Where the symbols take the objects:
q706: @>q542, +>q661, ^>q496
q225: @>q60, +>q229, ^>q417
q949: @>q944, +>q337, ^>q122
q283: @>q220, +>q247, ^>q558
q176: @>q117, +>q812, ^>q635
q415: @>q397, +>q750, ^>q222
q90: @>q222, +>q635, ^>q812
q576: @>q810, +>q317, ^>q457
q542: @>q229, +>q60, ^>q706
q317: @>q423, +>q576, ^>q656
q944: @>q294, +>q894, ^>q949
q397: @>q827, +>q967, ^>q415
q719: @>q516, +>q496, ^>q661
q457: @>q576, +>q423, ^>q961
q357: @>q271, +>q841, ^>q66
q294: @>q477, +>q31, ^>q944
q112: @>q876, +>q66, ^>q841
q547: @>q197, +>q961, ^>q423
q827: @>q841, +>q271, ^>q397
q750: @>q186, +>q415, ^>q967
q271: @>q967, +>q827, ^>q357
q841: @>q112, +>q357, ^>q827
q229: @>q535, +>q225, ^>q542
q66: @>q357, +>q112, ^>q220
q60: @>q661, +>q542, ^>q225
q117: @>q496, +>q516, ^>q176
q477: @>q961, +>q197, ^>q294
q417: @>q225, +>q535, ^>q810
q222: @>q415, +>q186, ^>q90
q496: @>q706, +>q719, ^>q117
q894: @>q337, +>q944, ^>q31
q247: @>q122, +>q283, ^>q876
q535: @>q656, +>q417, ^>q229
q186: @>q635, +>q222, ^>q750
q558: @>q283, +>q122, ^>q337
q220: @>q66, +>q876, ^>q283
q967: @>q750, +>q397, ^>q271
q31: @>q894, +>q294, ^>q197
q337: @>q558, +>q949, ^>q894
q961: @>q457, +>q547, ^>q477
q661: @>q719, +>q706, ^>q60
q423: @>q547, +>q457, ^>q317
q876: @>q247, +>q220, ^>q112
q812: @>q90, +>q176, ^>q516
q810: @>q417, +>q656, ^>q576
q635: @>q176, +>q90, ^>q186
q122: @>q949, +>q558, ^>q247
q516: @>q812, +>q117, ^>q719
q197: @>q31, +>q477, ^>q547
q656: @>q317, +>q810, ^>q535

The rows follow the links: the fewer symbols apart two objects are, the more alike their rows tend to be.

Each row is also shifted at random along 6 hidden directions that mean nothing.

Each row, then its object:
-98,16,23,-4,-6,-7,-22,3,3,-2,3,31,23,13,-1,-42,-5,-11,-7,0,17,6,35,1,0,35,-6,14,-11,-52,-37,-6,-22,7,23,1,-11,-12,37,26,17,-12,13: q283
89,13,33,-11,-47,-19,-11,5,5,11,13,30,56,15,-26,-60,-26,-10,-8,-5,14,34,63,16,-13,22,-57,72,-1,-76,-29,11,-14,-21,14,30,-24,-27,12,75,11,-11,20: q894
131,6,-10,6,20,35,30,10,35,14,-28,-13,-9,15,6,-6,-4,10,28,-21,-4,-14,-22,-3,32,-13,37,-71,-7,29,-8,7,-6,17,-17,-27,36,18,-12,-36,8,28,10: q225
-88,0,12,7,25,46,40,34,54,5,-20,-5,-12,9,-8,1,7,5,37,-26,2,-11,-21,-8,22,48,62,-82,-23,-18,-42,-7,-47,48,-12,-30,10,40,20,-42,2,-2,26: q810
27,-3,-6,14,-14,-17,-31,11,-32,19,-25,-22,-4,34,-34,-23,-20,24,38,2,-3,-91,-6,12,-44,-31,-10,35,32,24,12,35,39,13,-4,2,-7,-26,-19,32,26,15,35: q576
63,-18,7,7,53,0,32,11,22,-17,-42,17,-19,-22,-18,31,-10,20,0,16,-7,-49,-29,-5,15,31,23,-20,-26,-13,-49,6,-54,0,-29,-22,-1,24,-13,-37,-20,1,5: q542
59,-30,12,13,1,-24,37,-11,34,27,-33,43,34,-1,-38,-14,-27,46,29,8,-5,-41,6,0,6,-16,-71,25,-24,-55,-54,29,-44,-31,-33,25,22,12,-51,-2,27,30,57: q176
-56,-18,-5,1,-8,-50,-23,20,-28,-22,-3,1,20,-16,-62,32,-9,15,1,35,29,-66,19,19,-55,-14,-38,68,44,3,-13,9,16,-8,-19,35,-38,-17,-2,35,6,-43,25: q656
19,18,13,8,-49,7,-8,7,-10,-2,-2,-12,-11,37,35,-57,-13,-23,-10,-25,7,-90,-19,-28,-36,56,21,8,-26,-49,25,-8,-6,38,28,-13,16,-21,27,19,16,36,39: q66
30,30,-17,-11,-18,10,1,3,18,-2,-21,-4,28,10,8,-32,-27,-10,-19,-20,25,-9,17,12,22,-31,-5,-11,14,25,3,1,18,-15,-4,-13,26,-28,-1,19,11,21,5: q558
-98,4,-4,-2,55,-5,0,-4,10,-37,3,27,-18,-41,20,42,26,-11,-30,26,23,1,-3,-14,23,33,36,-47,-26,-4,-39,-38,-43,11,8,-12,-1,26,45,-58,-5,-37,-22: q222
38,38,2,-15,36,36,13,2,30,-17,-31,4,-12,-1,34,-18,-14,-22,-36,-15,7,17,-1,0,55,28,65,-57,-26,13,-28,-15,-27,5,2,-57,15,-4,30,-23,-25,11,-32: q337
80,-24,-25,13,-4,-16,26,9,0,-9,-35,-15,-5,-10,-19,30,-21,26,8,11,4,-101,-38,-1,-21,-30,-16,7,14,30,7,15,7,-8,-42,3,18,-5,-45,-18,3,24,31: q706
-4,0,-1,-6,-9,-33,-58,-22,-69,-23,49,-4,-33,-11,33,22,33,-28,-38,30,-6,10,-4,-16,-38,18,3,43,6,7,54,-26,34,4,44,17,-35,-15,34,13,-12,-31,-38: q397
15,7,-13,-1,-26,-29,-31,-10,-54,-8,-20,-31,-19,14,4,-12,-26,-4,-25,10,-14,-73,-14,3,-35,-22,-10,67,27,31,51,23,45,-18,5,-10,-9,-49,-24,43,-13,27,-9: q122
-41,-23,2,10,19,8,5,-10,-15,12,32,-7,-35,-5,14,36,36,5,23,6,-36,54,-29,-16,-4,13,17,-21,-16,0,21,-8,-4,17,10,5,-11,36,-3,-33,-11,-11,-22: q117
-65,-6,-16,11,-24,13,-17,20,-12,19,28,-40,-1,23,-14,8,20,4,47,-14,5,-6,-7,5,-34,-34,10,-21,40,43,35,0,49,32,4,21,-2,6,3,0,24,-12,21: q417
71,-20,-5,4,32,-4,-8,-26,-28,18,15,-2,-29,-5,2,34,27,16,17,18,-43,59,-11,2,10,-27,-7,2,-2,25,21,11,17,-14,5,4,-8,17,-30,-19,-15,0,-34: q496

In each set, the symbols that take the first to the second take the third to the fourth. Give the fourth.
Answers are names.
-17,12,6,7,-30,24,24,4,33,8,-6,2,5,24,30,-42,-12,-13,3,-33,8,-31,-12,-24,8,30,12,-32,-30,-36,-2,-11,-20,18,7,-12,34,2,7,-7,18,37,31
: 37,3,10,-11,34,-15,-20,-30,-12,-7,33,35,-4,-28,21,16,32,-13,-31,24,-7,99,26,-4,27,12,-7,5,-20,-16,-12,-26,-16,-23,24,7,-17,12,25,-14,-14,-32,-50
:: -33,-3,-5,-5,22,35,29,-3,48,10,43,14,18,-30,19,36,46,-9,17,-17,9,145,14,-1,53,-15,8,-90,-5,16,-13,-41,-12,5,2,18,18,52,17,-53,7,-34,-21
: q186

-67,-18,0,8,-16,-4,11,-18,17,33,15,20,25,9,-2,-16,6,16,29,-13,-6,20,11,-4,5,-34,-50,-4,-7,-18,-1,4,2,-15,0,33,22,11,-27,-5,33,18,26
: 60,-8,-13,9,-67,10,34,42,-5,-29,13,-56,-17,1,0,32,-4,-25,-1,-12,15,-90,-51,-21,-62,39,26,4,20,6,51,-12,14,38,-22,10,-3,-1,1,6,-20,1,35
:: 8,-3,-28,15,-7,-12,-18,17,-9,-13,-17,-21,-9,6,-12,18,1,10,22,5,33,-123,-24,-5,-43,-26,15,-23,28,44,15,-1,28,35,-8,5,16,-8,7,-18,37,-3,41
: q841

36,-29,0,-1,22,20,59,-9,49,22,9,13,26,-29,-18,38,11,23,24,-9,-19,114,5,10,52,-44,-33,-34,-2,6,-21,3,-17,-35,-37,23,19,42,-47,-31,-10,-4,-13
: 19,-11,-7,1,16,-38,-16,-10,3,-14,-9,41,25,-27,-20,15,2,20,-10,30,33,-36,26,1,-6,-25,-45,15,5,-8,-37,-8,-15,-22,-7,25,6,-5,4,-13,32,-19,20
:: 25,0,-13,13,0,11,3,22,10,-18,-5,-15,-19,-1,15,17,13,-9,7,-5,24,-81,-32,-20,-22,24,41,-53,-5,12,2,-25,-7,46,1,-8,16,15,30,-41,19,-5,29
: q535

13,29,-35,-10,10,22,-15,-29,-4,19,-7,-20,0,8,39,-13,1,-2,-4,-22,-8,54,2,15,48,-95,9,-49,22,95,44,-2,61,-28,8,-21,44,-17,-25,-16,12,36,-39
: -78,7,14,-8,31,0,16,-4,13,-18,-26,26,-5,-20,5,-4,-18,-6,-34,10,-5,-2,3,-2,26,37,10,8,-31,-29,-35,5,-44,-22,-6,-28,-6,-3,1,-3,-29,1,-19
:: 37,23,19,-11,49,-4,-42,7,-31,-32,-13,5,-32,-3,3,0,-1,-21,-35,25,1,-8,10,7,0,57,54,17,-9,-10,-26,-2,-20,13,23,-42,-43,-12,52,12,-33,-31,-41
: q457

53,2,2,-9,-25,-8,4,-15,-14,-13,23,0,-3,-11,30,0,2,-25,-38,5,-8,36,-2,-6,5,9,-16,31,-9,-10,32,-15,6,-22,11,7,-4,-14,-1,12,-20,7,-27
: 6,11,-2,-10,2,35,53,0,39,3,-30,-18,5,-2,14,-9,-31,-7,-16,-27,-19,33,-17,5,50,-6,17,-29,-15,14,3,8,-13,-24,-24,-32,27,-2,-32,-7,-33,38,-21
:: -23,19,-20,-7,49,0,-25,17,-31,-44,-26,-28,-46,-20,2,47,3,-17,-33,25,13,-55,-27,7,-4,14,75,-22,20,64,5,-9,11,20,-4,-45,-23,-11,34,-23,-37,-27,-39
: q337

34,12,1,-14,53,15,6,9,10,-19,-9,4,-8,-27,-5,31,3,-9,-25,9,-3,62,9,16,42,11,39,-26,0,22,-28,-10,-18,-7,-7,-31,-19,12,19,-16,-38,-30,-51
: 55,-10,4,15,31,-18,-1,-21,-3,11,-44,25,-20,13,1,-21,-18,30,9,14,-16,-90,-24,-9,4,1,-6,2,-33,-17,-24,22,-26,-5,-7,-22,22,-2,-23,-21,17,42,24
:: 133,-6,0,11,67,-14,-30,-43,-38,13,-39,19,-46,12,16,-5,-4,36,4,25,-50,-45,-27,-3,14,-16,12,7,-30,19,0,27,-2,-16,13,-36,6,-2,-28,-27,0,39,-26
: q894

38,-4,-10,12,24,-6,-18,3,-4,9,-11,0,-4,5,-17,3,6,19,30,6,9,-40,0,8,-8,-27,9,-20,13,26,-13,5,11,14,-2,3,4,6,2,-17,29,-5,20
: -5,2,25,8,28,25,35,-5,44,2,-30,37,-15,14,30,-37,-10,4,4,-16,-10,-32,-19,-29,31,71,30,-49,-75,-74,-55,-3,-79,20,6,-37,28,28,13,-36,5,40,24
:: 101,22,0,-11,76,-29,-64,-10,-56,-29,-41,11,-38,-7,-10,8,-10,4,-41,44,-7,-32,15,22,4,8,38,38,7,34,-23,18,5,-15,15,-48,-44,-31,25,10,-32,-24,-54
: q112

-37,40,-6,-8,36,-7,-62,-8,-50,-22,-19,-8,-41,11,31,-17,1,-20,-35,16,3,-46,4,3,-5,13,62,-2,3,36,13,-4,21,17,37,-47,-17,-28,49,3,-9,-4,-37
: 0,19,-17,-3,-36,-4,-14,-13,3,14,-2,-4,27,22,12,-41,-17,-2,-6,-19,12,-5,22,8,1,-47,-31,11,20,20,24,6,39,-16,6,11,27,-33,-11,27,26,26,12
:: -43,27,-12,-3,-11,32,37,46,47,-47,-39,-22,1,-9,6,1,-30,-31,-35,-23,51,-91,-25,-9,7,44,63,-54,-3,7,-19,-23,-22,29,-26,-41,21,-9,32,-17,-18,3,22
: q337

-173,-1,-22,-1,47,29,13,-29,33,26,8,11,6,-13,25,20,27,16,16,-12,-13,113,7,7,71,-75,3,-86,-2,59,-4,-16,10,-19,-2,-5,40,32,-22,-57,16,4,-36
: -27,-4,27,-1,-5,20,-10,-2,-13,39,27,-7,0,29,-9,-23,14,3,37,-15,-39,98,15,15,2,6,0,18,1,-19,10,20,14,8,16,5,-29,8,-4,33,-11,-3,-19
:: -44,7,10,7,14,-15,-59,-31,-52,12,12,5,-35,28,31,-26,19,-1,4,12,-24,-21,-3,-12,-20,16,17,16,-18,-4,22,4,13,19,44,-12,-13,-11,22,3,14,10,-14
: q457

17,16,-5,-7,1,-4,-9,-9,-34,-29,-14,-16,-44,-5,34,2,-10,-26,-51,10,-15,-55,-31,-17,-9,40,40,21,-19,7,37,-4,3,2,11,-39,-5,-21,11,4,-38,18,-31
: -74,-1,16,-13,10,-2,32,-9,35,-10,5,35,25,-31,2,4,-4,-11,-31,3,5,77,23,2,40,21,-26,7,-30,-43,-38,-11,-45,-32,-7,7,3,9,-1,-2,-22,-13,-17
:: 34,-2,-11,-2,-27,-14,-1,27,-13,-26,-6,-24,7,-12,-29,23,-15,-5,-8,7,25,-61,-5,6,-39,1,-5,35,31,13,10,3,17,5,-18,12,-18,-19,2,24,-13,-21,17
: q656

-142,31,7,-5,33,11,-17,3,9,-19,-18,19,-12,4,17,-20,-1,-13,-16,0,19,-22,9,-5,16,42,49,-35,-20,-14,-37,-15,-29,19,20,-36,0,-2,50,-16,3,-9,-8
: -54,4,0,-3,20,-9,-14,-8,-19,4,-27,-5,-10,8,-11,-12,-24,13,-7,10,-20,-18,2,17,6,-17,1,31,7,19,2,29,12,-18,-6,-23,-10,-20,-21,22,-14,16,-16
:: 45,-21,-11,7,-72,14,21,24,-18,-3,59,-58,-9,-5,4,40,25,-24,14,-16,-8,29,-33,-13,-52,4,4,8,28,18,79,-15,42,28,-6,40,-14,13,-10,16,-17,-16,5
: q719

-38,0,-2,6,29,9,-15,8,-9,14,-28,-14,-17,21,-18,-7,-8,20,29,0,-16,-24,-6,15,1,-17,26,-11,9,33,-6,25,13,13,-3,-24,-7,-2,-9,-2,0,7,-4
: -36,3,3,-1,-9,1,-18,-2,-34,9,-6,-28,-20,22,0,-15,-8,-1,6,-2,-30,-6,-10,8,-15,-2,15,29,15,21,32,23,31,2,10,-16,-17,-18,-13,29,-16,13,-16
:: 1,18,-40,-5,51,-27,-45,-21,-54,-49,-32,-12,-59,-27,34,38,0,-12,-65,39,7,-99,-34,-8,-3,-18,48,-5,10,81,36,-13,28,-11,9,-44,3,-30,14,-33,-23,5,-46
: q222

-5,34,-4,-4,0,40,22,5,32,-10,-22,-12,-19,16,47,-31,-10,-28,-21,-34,8,-30,-23,-22,28,37,64,-66,-30,3,4,-20,-18,23,12,-47,36,-3,25,-29,-4,36,-2
: 35,-9,6,3,2,9,63,20,84,-12,-18,44,47,-27,-12,6,-13,6,-1,-12,45,-23,6,-13,27,23,-24,-47,-32,-55,-77,-23,-70,-3,-33,16,37,30,5,-37,23,-6,52
:: -38,9,40,-1,102,-10,-79,-23,-71,8,-17,19,-66,23,0,-16,17,12,2,39,-65,34,9,14,11,56,66,34,-29,-15,-31,32,-19,13,47,-65,-69,0,32,8,-36,-15,-73
: q706

